Here is a tiny trained network, its code and every weight. The questions are about switching its units off for an input and a class, where a switched-off unit gives its printed mean instead of its output.

import numpy as np


def w(rows, s, z=0):
    codes = np.array(rows[::2]) - 128.0
    scale = np.full(codes.shape[1], s)
    scale[-1] = z or s
    return codes * scale


def f(y):
    return np.maximum(y, 0)


def log_softmax(a):
    a = a - a.max(-1, keepdims=True)
    return a - np.log(np.exp(a).sum(-1, keepdims=True))


def net(x, mask):
    res = np.array(x, float).reshape(1, 7) / 4 @ E
    y = f(res @ A[0][:, :-1].T + A[0][:, -1])
    res = res + np.where(mask, y, B[0][:, -1]) @ B[0][:, :-1]
    return log_softmax(res[-1] @ U[:, :-1].T + U[:, -1])


A, B = {}, {}
E = w([
[161,15,35],'x0',
[253,132,134],'x1',
[73,50,163],'x2',
[138,131,103],'x3',
[81,114,193],'x4',
[78,200,116],'x5',
[217,108,199],'x6',
],0.007)
A[0] = w([
[184,169,224,172],'neuron 1',
[223,48,140,214],'neuron 2',
[33,56,191,163],'neuron 3',
[43,161,133,150],'neuron 4',
[190,95,91,159],'neuron 5',
[91,111,117,96],'neuron 6',
[57,167,6,254],'neuron 7',
[96,26,136,134],'neuron 8',
[90,67,144,120],'neuron 9',
[38,129,149,65],'neuron 10',
[132,104,213,67],'neuron 11',
[77,203,142,216],'neuron 12',
[98,143,64,202],'neuron 13',
[122,166,70,190],'neuron 14',
[215,84,58,184],'neuron 15',
[94,199,136,138],'neuron 16',
[192,135,174,174],'neuron 17',
[17,98,209,116],'neuron 18',
[170,167,88,31],'neuron 19',
[141,84,104,195],'neuron 20',
[103,119,141,171],'neuron 21',
[136,172,133,160],'neuron 22',
],0.013,0.0057)
B[0] = w([
[124,115,203,214],'neuron 1',
[132,209,125,238],'neuron 2',
[174,195,81,204],'neuron 3',
[133,145,122,193],'neuron 4',
[155,166,107,191],'neuron 5',
[112,109,141,146],'neuron 6',
[77,171,112,250],'neuron 7',
[200,146,102,185],'neuron 8',
[192,131,102,163],'neuron 9',
[164,133,72,170],'neuron 10',
[70,132,148,159],'neuron 11',
[83,114,147,215],'neuron 12',
[101,164,117,191],'neuron 13',
[58,127,170,186],'neuron 14',
[173,217,58,224],'neuron 15',
[89,62,127,186],'neuron 16',
[59,125,136,193],'neuron 17',
[254,177,94,199],'neuron 18',
[166,117,40,151],'neuron 19',
[159,200,98,181],'neuron 20',
[130,191,132,155],'neuron 21',
[77,45,157,166],'neuron 22',
],0.0069,0.012)
U = w([
[158,102,2,144],'0',
[65,87,84,115],'1',
[98,37,142,117],'2',
[165,45,131,2],'3',
[103,137,188,134],'4',
[193,182,179,208],'5',
],0.012,0.0058)

Each question gives the input, the list of numbers given to net, and the class t.
The units are the neurons (one row each of A and B). Each row of codes is followed by its name. A weight is (code - 128) times the scale printed after its matrix; where a second scale follows, it is the last column's (A, B and U).
mask holds one flag per neuron, in row order. A switched-off neuron (its flag False) gives its mean, the last column of its row in B, instead of its output. The means were averaged over made-up inputs and are rounded, as every weight is.
A unit's drop is (log p(t) with every unit on - log p(t) with that unit switched off) / (log p(t) with every unit on - log p(t) with every unit switched off).
The circuit of an input: a set's keep is (log p(t) with only the set's units on - log p(t) with every unit switched off) / (log p(t) with every unit on - log p(t) with every unit switched off). Starting from the 12 units with the biggest drops (on a tie, the unit counted first), units are removed one at a time, each time the one whose removal leaves the highest keep (on an exact tie, the one counted first), for as long as the keep stays at least 0.8.
circuit, biggest first: the units of the circuit, biggest drop first
most important unit: the unit with the biggest drop
top k neurons: the k neurons with the biggest drops, biggest first
drop when u is switched off: that unit's drop, to one decimal
input [-8,-8,4,7,-3,-3,-6], class 0: most important unit : neuron 18
input [-2,0,1,-6,6,6,-5], class 0: circuit, biggest first : (neuron 10; neuron 1)
input [-4,-6,-5,-7,1,7,3], class 4: circuit, biggest first : (neuron 12; neuron 15)
input [-2,0,1,-5,5,-8,-8], class 0: circuit, biggest first : (neuron 1; neuron 3)
input [0,7,4,0,0,6,1], class 4: circuit, biggest first : (neuron 18; neuron 3)
input [1,-3,4,-3,3,7,1], class 0: circuit, biggest first : (neuron 1; neuron 10)
input [-6,-5,7,-4,-4,-3,-4], class 0: top 3 neurons : (neuron 10; neuron 1; neuron 2)
input [-3,-8,8,8,7,0,2], class 5: top 2 neurons : (neuron 18; neuron 21)
input [4,-6,-6,-5,3,2,1], class 1: top 2 neurons : (neuron 15; neuron 2)
input [-3,-4,-8,-1,-1,-7,-1], class 1: top 2 neurons : (neuron 18; neuron 2)
input [4,-8,7,8,4,3,-5], class 0: drop when neuron 1 is switched off : 0.0
input [-3,0,-4,2,1,1,6], class 4: drop when neuron 18 is switched off : 0.1
input [2,-4,5,-8,-1,8,0], class 0: drop when neuron 10 is switched off : 0.2
